In the rows, zero is written as 128.
Each row has a class, written after it.
[148 206 102 120  91 129 188 156 139 137 109 175 102 121 151 131 113 113
 137  97 142 116 133 118 134 125 128 164 134 149 121 132  83 132 142  78
 113 124 120 154  86 141 133 121] : N
[139 178 131 102 135 125 128 112 112  73 120 185  85 119 103 116  99 143
 137 159  81 150 207 126 143 119 152 134 121  85 125 122  93 127  84 104
 112 114 123 131 107 130 137  92] : H
[138  72 140 153 156 136 115 152 114 119 115 140 163 164  94 147 118 113
 134 214 134  86 180 104 132  53 101 111  91 173 129 121 137 147 120  98
 111 127 178 136 130 120 140 174] : S
[117 135 132 101  89 171 141 118 129 157 128 173  81 144 100 169 177 103
 150 122 135 163 153 136 115 109 122 170 160  88 140 145 176  76 112  95
 147 112 118 113  94 116  35 123] : G
[117 108  97 129 142 146  85 109 117 144 171 125 136 122 114 146 131 216
  98 135 164 136 139 137 139  96 136 192 132 168  87 156 149 114 149 139
 114 175 134 157 114  59 133 111] : K
[101 135 150  77 138 119 145 165 140 153 115 141  94 144  83 110 158 100
 108 125 131 130 139 130 100 126 142 168 102 125  97 112 151 124 117 108
 132 110 152 115 161 122  74 129] : S
[182 121  94 118 136 149 147 130  99 132 137 106 132 162 151  96 128 132
 117 133  89 158 165 138 121 101 106 143 115 108 131 123  59 130 140 137
 117  94 117 131 119 118 151 135] : J
[ 96 134 100 143 137 146 132 138 126  83 141 146  88 158 123 127 139 118
 163  91 151 142  99 161 172  91 185  81 124 105 167 142 161 129 171 136
 103 113 104 150 148 117 115 130] : J
[ 68  31 129 148 151 126 135 133 125 154  75  85  99 180 116 119 153 149
 109 115 113 147 138 125 137 129 103 157 148 133 157  76 140 137 134 173
 117 171 118  86 152 137 100 167] : E
[119 123 123 148 145 123 110 120 137 136 168 132 107 126 114  80 108 132
 104 118 115 118 133 142 124 139 106 195 148 138 133 164 154 124  86 143
 131 153 130 111 132 107 105 102] : E
[ 84 150 164 130 106 105 141 107 150 141 173 101 159  85 135 123 102  84
 122 167 167 130 156  89 141 137  66 146 146  89 129 116 142 158 128 120
 163 130 166 117 119  99 198 101] : X
[138 135  98 130 133  88 163 118 130 130 149 139 136 115 126 123 166 160
 102 102 144 151 101 122 136  83 176  94 134 132 120  71 114 104 142 122
 116 131 166 128  94 107 151  96] : K
[182  94 126 134 125  85  99 153 134 123 160 148  96 115  70 148 125  90
 124 140 123 135 158  97  98 142 135 114 145  74 131 141 126 156  83 141
  89 121 129 139 120 131 156 127] : X
[152 126 121 126 139 184 108 125 106 191 136 119 146 175 136 153 160 186
 144 108 112 141 132 152 123 157 149 159 112 157 114 139  93 150 114 148
 124 128 132 140 100 128  99 152] : G
[101 125 122  96 123  84 146 125 145 110 125 125 102 119 169 107 131 110
 122 117 146 150 144  80 146 108 141 203 129  88 117 149 115 111  86 146
 100 150 143 155 161 147 126 140] : A
[115 124 142 146 132 144 159 101 114  72 103 132 114 138  94  90 125 116
 112 129 115 127 137 123 152 110 136 191 117  79 134 170 109 140 151 117
 131 144 117 112 197 140  86 107] : N
[161 128 156 129 136 177 112 153 158 171 165 106 112 152 119 133 210 117
 147 122 137 171  99 112  65  92 180 153 109  97 131  95 118 141 127 139
 104 118 116 151 143  73 112 169] : E
[ 96 138 119 126 122 141 135 104 104 157 194 135 124 130  97  82 122 180
 128 124 152 112 144 130 149  86 127 184 121 162 131 135 102 119 207 137
 127 131 172 131  78  92  70 141] : J
[ 91 142  82 145 106  90 150 107 124 153 113 171 167  84 144 112 172 130
  91 116 149 126 123 119 169 139  94 110 179 108 147  93 166 129 146 140
 179 114  69 111 122 154 109 119] : H
[112  93 138  90 159  71 139 124 140 140  91 108 126 112 151 102 152 168
 163 122 120 160 214  82 179 144 147 140 107 115 144  77 137 152 104 161
  96 118  94 131  85 139 129 139] : R
[ 96 136 126 189 141  98 157 148  95  99 137 140 124 124 135  89 149 139
 136 126  98 156  96 129 183 144 116  78 128 184 166 109 111  80 114 160
 165  90 171 136 157 169 121 145] : E
[125 133 143 103 155 156 151 130 157 167 146 101 164 146 112 176 129  83
 100 102 149 134 116 153  89 185 148 203  90 162 105 121 172 158 113  96
 164 115 209 136 104  85 106  99] : K
[143 145 117 118 122 142 108 116 147 138 105  85 136 110 157 111 132 117
 122 135 122  91 177 137 143 139  85 191 140 144 114 140 102 117 129 100
 151 165  67 121 169 125 169 130] : R
[125 121 131  78 149 130 129 109 153 176 128  95 178 111 139 114 153 104
 135 106 117 109 170 136 125 162  78  99 108 127 133  96 155 144 119 123
 137 132 154  86 138 117 122 132] : G
[152 140 167 140 135 128 157 139 156  65 102 146 137 153 168 165 177 125
 162 142 144 134 171 137 104 114 131 104 114  91 146 128 103 158  96  70
 103 132 126 159  84 111 179  99] : K
[ 96 191 176 108 107 145 125 113 131 106 145 104 130 123 136 125 103  97
 114 145 133 147 106 110 144 128 114 204 118 115 121  81  88 116 135 110
 136 158 109 146 146 131 128 118] : R
[ 83 156 154 135 160 121 106 139 142  79 113 117 114  91 107  62  97 142
 131 144 109 133  96 119 158 117  82  71 156 148 130  42 122 157 157 131
 126 169 143 118 158 154 191 122] : H
[164  92  96 143 123 106 123 114 168 117 113 134 154 117 163 113  84 130
 141 163 156 107 158 102 137  84 177 160 127 102 118 168 181 125  98 117
 105 114 150 155  93 112 128 130] : R
[116 122 125 200 107 128 113 138 130  95 107 148  98 128 120 126 118 122
 134 145 125 142  76 133 142 104 193 132 133 156 154 120 139  98 104 147
 157 101 119 168 146 139  99 149] : E
[115 174 128 125 124 149 107 116 103 153 135 104 138 128 103 152 109 163
 101 170 121 111 141 129 156  94 126 136  95 143 112 111 136 141 126  97
 121 122 169 120 194 156 100 132] : A
[168 127 108 136 135 164  97 115 173 164 144 112 117 136 201 127 125 191
 163 110 130 141 117 130  95 125 152 171 127 148 110 161  86  67 103 150
 117 104 125 141 146  92 178 132] : G
[185 142 125 103 129 126 149 112 131 103 124 120 106 140 107 147  96  43
 116 146 117 154 128 118  84 107 116 123 129 113 134  54 137 124  57  95
 100 108 220 126 125 140 131 108] : A
[124 109 118 153 142 163 119 120 135 141 146 121 155 171  95 149 196 137
 115 147 161  87 167 148 141 117  84 132 124 160 123 166 130 131 118 115
 111 156 141 111 164 109 102 131] : N
[117 188 118 149 165 101 140 115 121 137 123 185 124 121  99 125 109 144
 113 115 101 133 122  95 113 164 176 118 162 136  96 100 123 122  82 150
 149 132 130  96  95 207 116  89] : H
[136 182 115 137 132 125 161 112 113  86 152 155 144 173 155 156 169  99
 133 132 118 132 125 153 132 122 154 111 111 109 135 101  96  89  83  98
 104 127 176 134 160 147 129 109] : R
[127  94 118 109 106 133 113 146  96 137 159 140  50 108 121 101  77 117
 137 126  83 126 140 120 136 132 125  87 109 113 143 159 120  95 120 124
 131 136 164 112 117 113 201 142] : X
[ 99 112 149  84 123 115 110 167 110 144 146 125 127 139 141 162 156  89
 111 106  91 127 126 150 113 186  95 157  77 119 141 121 111 170 122 114
 126 144  99 147 163 126 143 130] : K
[207  88 110 159 151  96 140 124 130 118 135 143 166 105 102 110 141  90
 118 121 109  81 132 100 169 128 126  68 133 139 155 133 103 126 112 139
 132 120 171  92 158 177 135 142] : A
[124 158 112 123  91 106 114 101 126  81 122 181 111 122 100 140 129  79
 151 114 150 121 156 109  81 130 155  64 141  86 143  51 112 112 120 118
 117 112 128 142  95 161 133 144] : H
[115 130 142  73 101 133 144 112 145 136 103 103  96 119 132 129  99 103
 107 132 129 130 125 105 106 102 146 183 141 131  98 116 112  85 157 106
 128 167 129 126  94 115  92 137] : K
[ 95  97 129 108 129 149 121 138 114 151 128 157 105 155  70 163 166  87
 114 122 156 132 128 132 128 145 128 125 138 124 118 186 165  84 107 150
 156 129 121 106 160 147  76 124] : G
[153 114 143 128 106 168 114 164 135 118 168 179 109 181 132 118 125 102
 138 134 129 120 142 134 104 140 111 186 111  87 133 187 136 158  98 110
 111  81 170 152 145 148  89 151] : A
[132 150 142 120 133 134 152 126 123 134 118 135  90  88 168 103  87 149
 147 124 131 186  42  97 134 148 118  56 135  98 150 118 126  80 123 149
 136 107 189 117 138 140 207  88] : G
[ 92 138  86  99 115 110 139 142 152 159 111 158 101 148 170 110  91 136
  89 119 107 135 125 103 109 144 139 139 125 136 128  41 123 137 116 120
  98 133 141 158  76 140 154 173] : H
[108 140 176  90 110  76 156 127 116 157 159 177 137  91 134 105 148 152
 145 104 132 144 157  94 142 165 131  92 111  52 128 136 112 138  66 166
 116 131 175  80  40 153  84  96] : X
[122  79 103 144 114 118  96 122 123 110 139 170 153 138 139 149  86  92
 156 177  94 130 124 126 196 106 144  93 138 130 152  45 173 155 119 158
 115 122 122 137 111 119 143 137] : R
[146 118 118 156 147 117 103 124 140 131 149 104 150 133 105  73 139 149
 106 146 134 124 130 115 158 114 138 152 114 125 138  93 131 165 123 123
 112 125 187 147 146 138 148 140] : R
[133 139 125 175 128 169  98 126 104 101 129  73 108 158 101  99  72 146
 147 147 139 163 101 137 118  81 142 136 127 118 126 124 114 150 144 131
 135  98 185 151 127 148 152 117] : J
[186  87 122 158 128 124 142 114 126 125  99  77 149 116 133  95 120  91
 119 111  92 129 114 114 133 134 123 197 155 126 130 115  90 127 126 126
 168 155 109 116 120 146 150 128] : R
[171 145 131  72 120  87 150 157 160 163 113 103  99 107 140 117 146  72
 128  86  73 114 114 114  86 152 147 115 107 131 116 131 117 111  65 106
  84 144  92 115 110 149  75 127] : N
[147 149 145 129 135 133 136 133 131 110 101 145 144 113  96 132 135 151
 137 107 156 109 153 103 194  86 160 104  75 118 132 174  84 105  85 119
  91 157 161 100 112 159  77 121] : N
[ 87 161 126 118  97 104 130 159 139 142  99 181 142 122 151 121 173  94
 142 168 148  96 185 115 150 111  76  82 124  77 154 148 135 153  86  87
 139  97 150 117 126 193 124 141] : H
[126 103  97  95  90 101 129 148 153 151 130 174 105 105 126 108  88 130
  60 134 140 122 114 142 145 104 115 159 159  96 107 123 165 144 103 143
  97 155 105 123  88  88  98 111] : X
[156 115 130 139 125 155 100 120 153  99 108 157 110 124 108 124 150 135
 160 121 179 161 155 108 129  79 138  99 126  94 150 110 122  94  90 133
 118 109 151 136 111 124 160 128] : G
[134 158 137 111  99 132 141 112 151 107 121 148  65 113 126 108  89 154
 116 142 141 142 103 132 110 105 135  93 146 164 125  79  84  42 134 121
 126 106 128 138 107  93 169  98] : G
[157 122 129 129 108 137 123 118 137 111 116 136 131 147 106 110 130  75
 160  89  96 140 183 138 128 112 152 174 139  58 135 117  76 166 129 129
 159  83  51 100 145 146 143 105] : G
[ 97  81 148 100 188 135 149 153  98 114  80 153 144 136 124 111 146 151
 129 142 138 119 123 145 183 175  92  52  96 189 137  80 141 154 132 172
 115 180 178 116 130 136 151 133] : R
[169 120 128  98 124 166 159  97 137 138 130 156 134 108 156  90 155 127
 137 126 176  97 138 127  91  96 132 165  99 145 112 187 100 102 130 137
 124 138 120 127 102  60 103 113] : N
[120 116  94 155 160 163 121 149 134 140  95 125 157 157 158  73 128 131
 106 107 107  89 187 145 127 122 101 209  92 184 106 136 138 133 110 102
 176 132 104 123 153 171 156 160] : R
[122 177 126 100 157 132 122 120  94 131 129 125 121 160 146 114 106 124
 112 168 106 131 181 137 109 148  66 135 106 119 113 106 112 160  64 102
 115 133 150 121 157 128 206  90] : S
[126 156 129  91 136 163 123 129 128 139 109 108 115 159 145 140 154 149
 127 101 125 144 156 164 139 117 124 153 106 111 126 143 101 108  96 132
 104 146  88 113 112 126  63 121] : J
[131 184 132  90 105 170 166 133  98 146 153 149  90 142 118  88 129 125
 137 159 111 145 121 141 144 115 121  99 103 166 110 109  83 112 113 109
 127 114 231 127  89 105 128 108] : N
[126  89 122 115 149  97 145 161 141  85 131 106  77 119 133  55 117 122
 130 108  54 184 144 120 120 110 159 154 132 134  98 115 146 118 133 118
 153 108 117 153 120 110 183 113] : K
[164 145 118  86 108 114 153 155 142 139 134 169  91 116 128 124 130 112
 122 114 127 135 132 127 113 160 138 122 150 114 131 140 128 111 136 141
  93 120  80 145 104  95  78 140] : E
[125 121 129 137 117 112 127 112 118 114 142 108 105 120 102  99 129  60
 117 158 103 135 109 133 161 136 134 104 168 123 157 127 147 135 116 153
 151 127  88 129 150 112 111 119] : E
[157 156 154 135 164 120 216 119 130 141 128 167 160 126  96 161 161 112
 108 129 142 146 105  88 123 148 144 114 109  95 142 132 148 137 123 115
 109 105 169  97 123 142  62  87] : N
[ 56  94 117 109 110 131 115 134 110 130 178 142  97 135  73 133 108  98
 131 122 156 127 136 119 167  78 126 139 136 152 147  90 186 160 214 104
 125 154 137 149  83  87 136 148] : K
[139 119 110  97  90  77 110  88 135 118 166 106 103 100 121 134  99 104
 102 177 127 104  95 167  88 107 129 149 149 123 114 128 138 103 104  96
  98 151 230 140 135  61 122  62] : K
[175 139 120 109 147  95  93 158 133 143 134 104  88  93  90 147 113 140
 107 154 122 183  87  92 169 146 152  96 145  98 116 113 129 106  88 158
  86 128 132 133 177 137 182  87] : R
[166 113 103 112 132 187 136 148 122 129  95 145  89 154 101  90 159 141
 120 142 166 123 122 162 140  77 172  89 110 153 115 141  43 105 124 138
 140 106 207 125 129  98 179 131] : H
[166  94 105 136 162 102 145 149 117 128 159 122 119 132  95 106 181  83
 162 117 143 112  98 123 156 108 197 117 112 147 140 199 153 156 103 137
 110 106 252 160 169 152  86 156] : A
[136 163 102 150 159 121 162 118 148  87 129 149 130 128 176  76 128 130
 152 145 126 146 134 103 142  93 125 132 155 157 147 118 139 112 143 113
 114  82 147 176 113 148 118 171] : H
[128 163 164 157  91 155 103 109 123 140 159 100 119 120 141 132 160 132
 150 133 112 122  32 176  65 154 194 120  98 152 138 102 105 107 130 142
 158  96 138 155 179  90  75 133] : E
[128 152 120 161 120 178 151 161 128 103  88 148 106 181 122 121 153 114
 124 135 152  96 156 139 179  86 137  93  76 148 156 173  79 130 100  75
 127 116 144 139 144 159 166 144] : N
[111 121 105 100 145 103 126 123 111 184 132 123 151 112 179 137 141 148
 145 126 138 126  79 126 121 139 128 125 135 172 101 101 100 131 137 178
 121 159 199 118 139 133 155 115] : K
[109 120 123 109 126 137  99 147  97 155  90  99  96 141 123  88 135 126
 121 125 128 122 113 122 162 122 135 126 114 140 123 121  79 119 127 162
 137 144 101 110 178 193 149 148] : R
[ 97 153 118 145 131 120 144 101 119 108 156 115 150 128 164 126 100  80
 149 120 151 115 122 138 119 133 113 112 129 154 115 135 112  85  91 146
 156 124 210 111 152 145 169 117] : X
[ 88 155 134 134 132 122 137  86 109 135 151 100 131 130 147  80 148 152
 119 103 146 124 136 127 158 128 102 215 107 129 143 138  53 160 134 151
 123 148 100 121 174 120 149  93] : N
[111  82 155 135 127 120 111 158 130 109  91 170 106 149 106 145 139 146
 157 204 124 123 149 100 127 106 119  35 130  83 127  87 152 140 121 121
 100 136 170 112 150 131 172 137] : S
[ 99 132 140 114 121  96 140 168 126 144 119 146 126 106 145 129 146 140
 124 100  78 136 143 127 154 173 125 167 107 120 139 115 112 154 112 137
 121 168  95 142 127 123  97 150] : E
[ 90 181 142 169 124 134 134 138 145 121 124 187  91 129 140 162 140 135
 153 116 116 128 117 113 114 125 105  85 121 131 162  60 140 106 108  96
 118 117  81  98 150 163 167  95] : N
[156 120  71 110 159 106 122 116 109 121 128 138 126  90  67 102 111 117
 115 114 125 162 154  91 144  83 186  72 134 124 101 102 144  85 131 169
 139  84 117 106 136 144 134 127] : H
[116 172 169  81 125 124 146 150 146 149 104 134 102  99 158  83 135 122
 108 134 162 127 105 111 131 158 128 203 109 103 109 177  97 129  90 127
 139 155 141 137 134 142 137  92] : R
[119  72 136 193 113 120 113  96 121 104 172 110 160 118 116 126 122 154
  99 122 116 107  58 128 107 127 152 150 101 174 127 107 100  99 165 162
 146 134  87 144 174  82 124 124] : N
